Here is a tiny trained network, its code and every weight. The questions are about switching its units off for an input and a class, where a switched-off unit gives its printed mean instead of its output.

import numpy as np


def w(rows, s, z=0):
    codes = np.array(rows[::2]) - 128.0
    scale = np.full(codes.shape[1], s)
    scale[-1] = z or s
    return codes * scale


def norm(h):
    return h / np.sqrt((h * h).mean(-1, keepdims=True) + 1e-5)


def f(y):
    return y / 2 * (1 + np.tanh(0.7978845608 * (y + 0.044715 * y**3)))


def log_softmax(a):
    a = a - a.max(-1, keepdims=True)
    return a - np.log(np.exp(a).sum(-1, keepdims=True))


def net(x, mask):
    res = np.array(x, float).reshape(1, 4) / 4 @ E
    u = 0
    for l in range(3):
        y = f(norm(res) @ A[l][:, :-1].T + A[l][:, -1])
        res = res + np.where(mask[u : u + 7], y, B[l][:, -1]) @ B[l][:, :-1]
        u += 7
    return log_softmax(norm(res)[-1] @ U[:, :-1].T + U[:, -1])


A, B = {}, {}
E = w([
[163,184,80,206,126],'x0',
[162,130,133,159,73],'x1',
[151,167,250,100,155],'x2',
[46,217,53,2,85],'x3',
],0.0061)
A[0] = w([
[159,108,151,106,111,9],'0.n0',
[134,5,186,150,104,174],'0.n1',
[117,57,205,81,132,250],'0.n2',
[120,47,64,176,184,235],'0.n3',
[83,2,51,108,179,6],'0.n4',
[56,215,88,123,111,233],'0.n5',
[189,132,185,144,29,206],'0.n6',
],0.0075,0.0019)
B[0] = w([
[122,198,144,105,129,113],'0.n0',
[185,130,69,166,124,245],'0.n1',
[169,208,32,2,107,219],'0.n2',
[186,98,221,125,107,238],'0.n3',
[142,205,117,141,139,178],'0.n4',
[155,4,60,194,171,253],'0.n5',
[128,144,58,32,203,205],'0.n6',
],0.0065,0.0039)
A[1] = w([
[118,105,119,137,28,79],'1.n0',
[222,158,58,199,146,228],'1.n1',
[175,191,206,212,193,191],'1.n2',
[154,2,222,192,172,214],'1.n3',
[138,132,141,26,100,249],'1.n4',
[154,155,145,173,58,54],'1.n5',
[150,182,174,110,175,206],'1.n6',
],0.0071,0.0019)
B[1] = w([
[93,112,213,101,235,125],'1.n0',
[180,196,179,54,122,253],'1.n1',
[253,87,25,112,115,192],'1.n2',
[188,115,113,137,53,195],'1.n3',
[118,82,48,101,140,176],'1.n4',
[131,239,144,200,103,127],'1.n5',
[102,64,4,55,70,160],'1.n6',
],0.0059,0.0073)
A[2] = w([
[96,117,208,34,126,158],'2.n0',
[85,88,119,136,108,54],'2.n1',
[136,254,230,198,161,223],'2.n2',
[77,32,108,133,94,28],'2.n3',
[122,85,132,112,61,98],'2.n4',
[101,83,114,140,113,54],'2.n5',
[139,231,107,25,103,251],'2.n6',
],0.0085,0.0017)
B[2] = w([
[239,100,118,114,162,140],'2.n0',
[32,173,134,156,146,118],'2.n1',
[144,85,55,128,47,131],'2.n2',
[48,147,137,81,93,131],'2.n3',
[42,197,118,148,103,132],'2.n4',
[103,176,234,60,250,120],'2.n5',
[186,1,67,104,128,254],'2.n6',
],0.0069,0.0067)
U = w([
[210,137,170,178,173,24],'0',
[212,21,18,15,215,251],'1',
[6,71,72,71,254,7],'2',
[8,255,186,52,127,5],'3',
],0.0052,0.0019)

Each question gives the input, the list of numbers given to net, and the class t.
The units are the neurons (one row each of A and B). Each row of codes is followed by its name. A weight is (code - 128) times the scale printed after its matrix; where a second scale follows, it is the last column's (A, B and U).
mask holds one flag per neuron, layer by layer. A switched-off neuron (its flag False) gives its mean, the last column of its row in B, instead of its output. The means were averaged over made-up inputs and are rounded, as every weight is.
A unit's drop is (log p(t) with every unit on - log p(t) with that unit switched off) / (log p(t) with every unit on - log p(t) with every unit switched off).
most important unit: the unit with the biggest drop
k most important neurons: the k neurons with the biggest drops, biggest first
k most important neurons of layer l: the k neurons of layer l with the biggest drops, biggest first
drop when u is switched off: that unit's drop, to one decimal
input [3,-4,-7,-7], class 0: most important neuron => [2.n6]
input [0,-5,4,5], class 2: 2 most important neurons of layer 1 => [1.n1, 1.n2]
input [-3,2,-4,5], class 3: 3 most important neurons of layer 0 => [0.n2, 0.n6, 0.n5]
input [5,-1,-6,8], class 2: 4 most important neurons of layer 0 => [0.n2, 0.n5, 0.n1, 0.n6]
input [-2,3,-8,-2], class 0: 2 most important neurons => [0.n3, 0.n2]
input [2,5,-1,6], class 2: 4 most important neurons => [0.n2, 0.n5, 0.n1, 1.n2]
input [-4,8,-8,7], class 3: 4 most important neurons of layer 0 => [0.n2, 0.n6, 0.n1, 0.n5]
input [2,7,-4,6], class 2: 3 most important neurons of layer 0 => [0.n2, 0.n5, 0.n1]
input [2,0,3,6], class 2: 2 most important neurons => [1.n1, 0.n1]
input [4,-3,-3,6], class 2: 3 most important neurons => [0.n2, 0.n5, 1.n2]
input [-1,-2,-5,2], class 2: 4 most important neurons of layer 0 => [0.n1, 0.n5, 0.n2, 0.n6]
input [-1,-6,-3,6], class 2: drop when 1.n1 is switched off => 0.4
input [-1,-7,-8,-4], class 0: drop when 2.n4 is switched off => 0.0
input [-2,2,-3,8], class 2: drop when 1.n2 is switched off => 0.1
input [-1,3,-6,-6], class 0: most important unit => 2.n6
